Below is a small trained network, with its code and all its weights. Each question gives an input and a class and asks what happens when units are switched off, that is, made to give their printed mean instead of their output.

import numpy as np


def w(rows, s, z=0):
    codes = np.array(rows[::2]) - 128.0
    scale = np.full(codes.shape[1], s)
    scale[-1] = z or s
    return codes * scale


def norm(h):
    return h / np.sqrt((h * h).mean(-1, keepdims=True) + 1e-5)


def f(y):
    return y / 2 * (1 + np.tanh(0.7978845608 * (y + 0.044715 * y**3)))


def log_softmax(a):
    a = a - a.max(-1, keepdims=True)
    return a - np.log(np.exp(a).sum(-1, keepdims=True))


def net(x, mask):
    res = np.array(x, float).reshape(1, 7) / 4 @ E
    u = 0
    for l in range(3):
        y = f(norm(res) @ A[l][:, :-1].T + A[l][:, -1])
        res = res + np.where(mask[u : u + 6], y, B[l][:, -1]) @ B[l][:, :-1]
        u += 6
    return log_softmax(norm(res)[-1] @ U[:, :-1].T + U[:, -1])


A, B = {}, {}
E = w([
[72,183,113,119,83,175],'x0',
[55,91,181,45,168,178],'x1',
[176,205,95,65,209,122],'x2',
[106,214,122,77,120,183],'x3',
[16,124,109,147,109,98],'x4',
[236,13,135,113,31,167],'x5',
[136,47,3,60,172,90],'x6',
],0.008)
A[0] = w([
[161,185,135,194,107,150,2],'L0N1',
[152,52,220,148,131,150,103],'L0N2',
[159,59,167,138,84,134,130],'L0N3',
[31,141,162,132,61,147,132],'L0N4',
[241,205,145,206,103,106,65],'L0N5',
[253,170,91,93,70,206,75],'L0N6',
],0.015,0.004)
B[0] = w([
[70,158,147,136,149,114,178],'L0N1',
[135,50,103,37,72,109,206],'L0N2',
[160,55,98,127,164,110,211],'L0N3',
[95,168,83,148,71,163,226],'L0N4',
[134,209,251,119,146,106,254],'L0N5',
[229,106,67,123,142,194,240],'L0N6',
],0.018,0.0084)
A[1] = w([
[8,194,160,128,117,196,7],'L1N1',
[110,180,183,33,164,101,200],'L1N2',
[154,129,99,248,44,72,133],'L1N3',
[78,127,51,150,188,60,32],'L1N4',
[156,159,174,137,120,50,4],'L1N5',
[223,85,161,179,55,16,129],'L1N6',
],0.016,0.0033)
B[1] = w([
[94,136,209,135,162,193,254],'L1N1',
[94,56,167,199,152,167,237],'L1N2',
[130,55,143,255,92,209,161],'L1N3',
[139,156,114,137,151,8,173],'L1N4',
[94,94,168,179,196,135,167],'L1N5',
[123,121,43,66,211,235,208],'L1N6',
],0.017,0.01)
A[2] = w([
[32,194,74,119,67,181,254],'L2N1',
[44,248,104,99,120,195,10],'L2N2',
[133,202,90,199,75,77,140],'L2N3',
[83,196,51,73,159,57,60],'L2N4',
[125,221,102,107,83,211,124],'L2N5',
[226,112,87,100,133,100,183],'L2N6',
],0.016,0.0025)
B[2] = w([
[74,216,197,156,74,96,230],'L2N1',
[58,128,148,160,226,147,232],'L2N2',
[158,5,200,148,251,116,140],'L2N3',
[82,121,78,218,125,78,154],'L2N4',
[39,4,235,164,207,116,216],'L2N5',
[52,110,69,93,224,109,255],'L2N6',
],0.012,0.0073)
U = w([
[105,134,86,169,151,2,115],'0',
[74,149,198,183,163,168,216],'1',
[127,145,108,88,43,128,46],'2',
[198,60,61,82,182,174,211],'3',
[139,106,95,190,34,146,57],'4',
[157,183,115,104,86,78,3],'5',
[252,171,181,132,136,130,37],'6',
],0.015,0.006)

Each question gives the input, the list of numbers given to net, and the class t.
The units are the neurons (one row each of A and B). Each row of codes is followed by its name. A weight is (code - 128) times the scale printed after its matrix; where a second scale follows, it is the last column's (A, B and U).
mask holds one flag per neuron, layer by layer. A switched-off neuron (its flag False) gives its mean, the last column of its row in B, instead of its output. The means were averaged over made-up inputs and are rounded, as every weight is.
A unit's drop is (log p(t) with every unit on - log p(t) with that unit switched off) / (log p(t) with every unit on - log p(t) with every unit switched off).
The circuit of an input: a set's keep is (log p(t) with only the set's units on - log p(t) with every unit switched off) / (log p(t) with every unit on - log p(t) with every unit switched off). Starting from the 12 units with the biggest drops (on a tie, the unit counted first), units are removed one at a time, each time the one whose removal leaves the highest keep (on an exact tie, the one counted first), for as long as the keep stays at least 0.8.
circuit, biggest first: the units of the circuit, biggest drop first
top k neurons: the k neurons with the biggest drops, biggest first
top k neurons in layer l: the k neurons of layer l with the biggest drops, biggest first
drop of u: that unit's drop, to one decimal
input [8,-7,-7,-6,7,8,3], class 3: circuit, biggest first => (L1N6)
input [1,3,1,-4,2,2,-5], class 2: circuit, biggest first => (L0N4, L0N2, L1N2)
input [-4,-2,4,-3,2,-2,2], class 0: circuit, biggest first => (L0N5, L1N4, L0N6)
input [3,-5,2,-6,-4,2,-3], class 6: circuit, biggest first => (L0N5, L0N6)
input [-3,-1,4,-6,6,-5,-1], class 0: top 2 neurons => (L0N5, L1N4)
input [-5,4,4,-8,-1,-2,-8], class 3: circuit, biggest first => (L0N2, L1N6)
input [4,5,6,-7,-2,-5,1], class 0: top 2 neurons in layer 0 => (L0N5, L0N4)
input [-8,-7,4,7,4,7,-3], class 6: circuit, biggest first => (L0N5, L0N6)
input [5,-5,-1,6,-2,-3,8], class 0: top 3 neurons => (L0N5, L2N4, L1N2)
input [-6,5,4,-2,6,-1,3], class 0: top 3 neurons => (L0N5, L1N4, L1N1)
input [2,-5,4,1,7,-2,3], class 0: top 3 neurons => (L0N5, L1N4, L0N4)
input [3,-4,-7,-6,4,2,-2], class 4: top 2 neurons in layer 0 => (L0N4, L0N6)
input [3,-1,3,5,2,-1,5], class 0: top 2 neurons => (L0N5, L0N4)
input [-8,7,-3,-4,8,-6,5], class 0: top neuron => (L0N5)
input [-4,3,7,0,2,-4,0], class 0: top 4 neurons => (L0N5, L1N4, L0N4, L1N1)
input [5,-2,7,-8,5,-7,3], class 0: drop of L0N5 => 0.5
input [7,1,6,-5,4,-2,4], class 0: drop of L1N4 => 0.9
input [7,-4,6,-1,-6,3,-5], class 6: drop of L0N5 => 0.8
